Here is a tiny trained network, its code and every weight. The questions are about switching its units off for an input and a class, where a switched-off unit gives its printed mean instead of its output.

import numpy as np


def w(rows, s, z=0):
    codes = np.array(rows[::2]) - 128.0
    scale = np.full(codes.shape[1], s)
    scale[-1] = z or s
    return codes * scale


def f(y):
    return y / 2 * (1 + np.tanh(0.7978845608 * (y + 0.044715 * y**3)))


def log_softmax(a):
    a = a - a.max(-1, keepdims=True)
    return a - np.log(np.exp(a).sum(-1, keepdims=True))


def net(x, mask):
    res = np.array(x, float).reshape(1, 3) / 4 @ E
    y = f(res @ A[0][:, :-1].T + A[0][:, -1])
    res = res + np.where(mask, y, B[0][:, -1]) @ B[0][:, :-1]
    return log_softmax(res[-1] @ U[:, :-1].T + U[:, -1])


A, B = {}, {}
E = w([
[9,123,188],'x0',
[126,227,201],'x1',
[74,165,50],'x2',
],0.012)
A[0] = w([
[117,131,3,103],'N0',
[128,82,122,132],'N1',
[164,83,75,54],'N2',
[47,178,68,89],'N3',
[124,149,53,100],'N4',
[129,75,67,157],'N5',
[168,137,55,168],'N6',
[167,88,150,132],'N7',
[128,156,119,80],'N8',
[161,191,118,143],'N9',
[160,85,173,212],'N10',
[117,47,98,245],'N11',
[98,128,171,129],'N12',
[33,116,124,30],'N13',
[94,106,207,75],'N14',
[214,152,128,64],'N15',
[106,182,100,138],'N16',
[135,166,59,176],'N17',
[76,116,121,2],'N18',
[113,46,102,241],'N19',
[137,238,189,184],'N20',
],0.019,0.0082)
B[0] = w([
[80,218,150,218],'N0',
[86,96,106,158],'N1',
[81,163,81,182],'N2',
[223,44,90,196],'N3',
[106,200,132,176],'N4',
[50,163,119,202],'N5',
[138,217,91,211],'N6',
[137,42,42,164],'N7',
[184,141,117,131],'N8',
[245,105,150,178],'N9',
[76,79,78,191],'N10',
[43,144,81,225],'N11',
[76,141,176,177],'N12',
[155,50,47,192],'N13',
[63,153,193,194],'N14',
[206,26,147,187],'N15',
[214,113,156,169],'N16',
[179,220,134,195],'N17',
[188,161,98,145],'N18',
[32,115,66,223],'N19',
[177,159,248,248],'N20',
],0.011,0.017)
U = w([
[135,99,7,253],'0',
[86,239,180,145],'1',
[240,91,155,254],'2',
[244,185,146,2],'3',
[57,73,109,2],'4',
],0.012,0.0085)

Each question gives the input, the list of numbers given to net, and the class t.
The units are the neurons (one row each of A and B). Each row of codes is followed by its name. A weight is (code - 128) times the scale printed after its matrix; where a second scale follows, it is the last column's (A, B and U).
mask holds one flag per neuron, in row order. A switched-off neuron (its flag False) gives its mean, the last column of its row in B, instead of its output. The means were averaged over made-up inputs and are rounded, as every weight is.
A unit's drop is (log p(t) with every unit on - log p(t) with that unit switched off) / (log p(t) with every unit on - log p(t) with every unit switched off).
unit that matters most: the unit with the biggest drop
k most important neurons: the k neurons with the biggest drops, biggest first
drop when u is switched off: that unit's drop, to one decimal
input [8,0,3], class 0: unit that matters most	N13
input [5,-2,1], class 0: 2 most important neurons	N20, N13
input [-3,0,-7], class 0: 2 most important neurons	N20, N10
input [8,-5,2], class 0: 4 most important neurons	N13, N3, N18, N20
input [1,4,7], class 2: 2 most important neurons	N3, N6
input [-1,1,-4], class 2: 3 most important neurons	N19, N11, N5
input [-7,0,3], class 1: 2 most important neurons	N0, N3
input [-6,7,4], class 3: drop when N20 is switched off	0.0
input [-1,4,2], class 3: drop when N15 is switched off	0.1
input [-8,-2,2], class 1: drop when N0 is switched off	0.4
